-6.60 -2.25 -3.18 -0.44
 0.71  1.30 -0.05  1.25
->
-2.25 -3.18
 1.30 -0.05

6.39 1.24 5.21
4.22 3.22 5.06
->
1.24 5.21
3.22 5.06

-2.83 -2.48 -4.98
 1.37 -2.42  1.91
->
-2.48 -4.98
-2.42  1.91

 2.65  0.33 -5.73  3.36
 3.61  1.00 -5.71  2.63
 0.29  0.21 -0.25  0.15
-1.69 -0.18  5.03 -2.32
->
 0.33 -5.73
 1.00 -5.71

 0.32  0.74 -1.14
-0.37 -1.91  2.24
 5.82 -3.69 -0.91
 3.59  0.79 -1.87
->
 0.74 -1.14
-1.91  2.24

4.15 3.06 2.75 4.17
1.72 2.40 5.56 1.57
1.75 5.18 3.33 1.07
2.57 2.22 1.60 1.79
2.50 1.26 3.38 2.67
->
3.06 2.75
2.40 5.56

 1.46  1.90  2.16  1.96
-1.19 -1.37  4.78  4.77
->
 1.90  2.16
-1.37  4.78
---
 5.84 -5.55 -0.41
-0.26  0.51 -4.46
-3.24  2.17 -3.09
 4.07 -3.08 -5.93
 4.72 -3.35 -2.46
 5.06 -6.11  0.07
-2.82  3.74 -2.63
-3.84  4.23 -2.08
 3.89 -2.42 -5.43
-5.17  4.20 -0.14
-3.79  3.72 -2.65
-4.50  5.01 -0.33
->
-0.33  5.01 -4.50
-2.65  3.72 -3.79
-0.14  4.20 -5.17
-5.43 -2.42  3.89
-2.08  4.23 -3.84
-2.63  3.74 -2.82
 0.07 -6.11  5.06
-2.46 -3.35  4.72
-5.93 -3.08  4.07
-3.09  2.17 -3.24
-4.46  0.51 -0.26
-0.41 -5.55  5.84

-0.45  1.47 -0.39  0.91 -1.51  0.64 -0.73 -1.03  0.34  0.50
-1.21  1.23 -0.80 -2.21 -0.58 -0.77 -1.70  0.51  0.01  1.64
 1.58  6.57 -2.34 -2.33 -2.22 -0.92 -5.60 -1.01  0.73  3.52
-0.22 -1.68  0.33  0.65 -0.67 -0.66 -0.80  0.99 -0.19  1.05
 1.07  1.93  0.15  0.71 -1.76  1.72 -1.21 -2.23 -0.38  1.03
 2.19  4.16 -0.89 -1.82 -1.28  0.72 -3.40 -1.50 -0.45  2.62
 1.35  4.91 -1.61 -4.26  0.50  2.54 -1.53 -0.35 -1.63  3.08
->
 3.08 -1.63 -0.35 -1.53  2.54  0.50 -4.26 -1.61  4.91  1.35
 2.62 -0.45 -1.50 -3.40  0.72 -1.28 -1.82 -0.89  4.16  2.19
 1.03 -0.38 -2.23 -1.21  1.72 -1.76  0.71  0.15  1.93  1.07
 1.05 -0.19  0.99 -0.80 -0.66 -0.67  0.65  0.33 -1.68 -0.22
 3.52  0.73 -1.01 -5.60 -0.92 -2.22 -2.33 -2.34  6.57  1.58
 1.64  0.01  0.51 -1.70 -0.77 -0.58 -2.21 -0.80  1.23 -1.21
 0.50  0.34 -1.03 -0.73  0.64 -1.51  0.91 -0.39  1.47 -0.45

-0.17  2.25  2.77  2.05 -0.42  3.07  0.50  2.32 -4.11 -4.08 -0.78 -0.87 -1.39 -1.61 -4.17
-1.74 -2.00 -1.74 -0.31  1.21 -2.46  0.84 -0.14  2.75  5.16  1.65  1.99 -2.15  0.18  3.00
-3.19 -1.18  1.44  2.74  2.55 -1.38  2.36  3.58 -4.57  0.33  0.95  0.94 -1.79 -0.61 -1.76
 0.61 -3.30  3.00 -2.38 -0.97 -1.87 -2.31 -4.63  0.36 -3.16  0.07  0.61  1.03  0.36 -1.62
->
-1.62  0.36  1.03  0.61  0.07 -3.16  0.36 -4.63 -2.31 -1.87 -0.97 -2.38  3.00 -3.30  0.61
-1.76 -0.61 -1.79  0.94  0.95  0.33 -4.57  3.58  2.36 -1.38  2.55  2.74  1.44 -1.18 -3.19
 3.00  0.18 -2.15  1.99  1.65  5.16  2.75 -0.14  0.84 -2.46  1.21 -0.31 -1.74 -2.00 -1.74
-4.17 -1.61 -1.39 -0.87 -0.78 -4.08 -4.11  2.32  0.50  3.07 -0.42  2.05  2.77  2.25 -0.17

-3.42  0.18  2.58
 0.19  2.55  2.66
-6.34  3.09  2.90
-2.71 -1.41  2.76
-3.93  0.07  3.81
->
 3.81  0.07 -3.93
 2.76 -1.41 -2.71
 2.90  3.09 -6.34
 2.66  2.55  0.19
 2.58  0.18 -3.42

-4.58  3.77 -1.07  4.19  0.68 -5.15
-2.54  3.18  2.81 -0.48  3.08 -1.25
 2.28 -2.44 -2.70  1.05 -3.82  1.63
 0.11  0.28  2.52 -4.05  2.31  1.21
->
 1.21  2.31 -4.05  2.52  0.28  0.11
 1.63 -3.82  1.05 -2.70 -2.44  2.28
-1.25  3.08 -0.48  2.81  3.18 -2.54
-5.15  0.68  4.19 -1.07  3.77 -4.58

 1.45  4.20 -3.97 -0.73  1.09  3.49
-0.90 -4.46  3.86 -0.48 -0.56 -4.07
 4.44  1.47 -3.04 -3.27 -4.00  1.95
 3.99  1.78 -2.66 -2.82 -3.48  2.21
-0.19 -0.20  0.27  0.12 -0.10  0.36
-3.95 -2.64  3.68  1.10  2.99 -4.81
->
-4.81  2.99  1.10  3.68 -2.64 -3.95
 0.36 -0.10  0.12  0.27 -0.20 -0.19
 2.21 -3.48 -2.82 -2.66  1.78  3.99
 1.95 -4.00 -3.27 -3.04  1.47  4.44
-4.07 -0.56 -0.48  3.86 -4.46 -0.90
 3.49  1.09 -0.73 -3.97  4.20  1.45
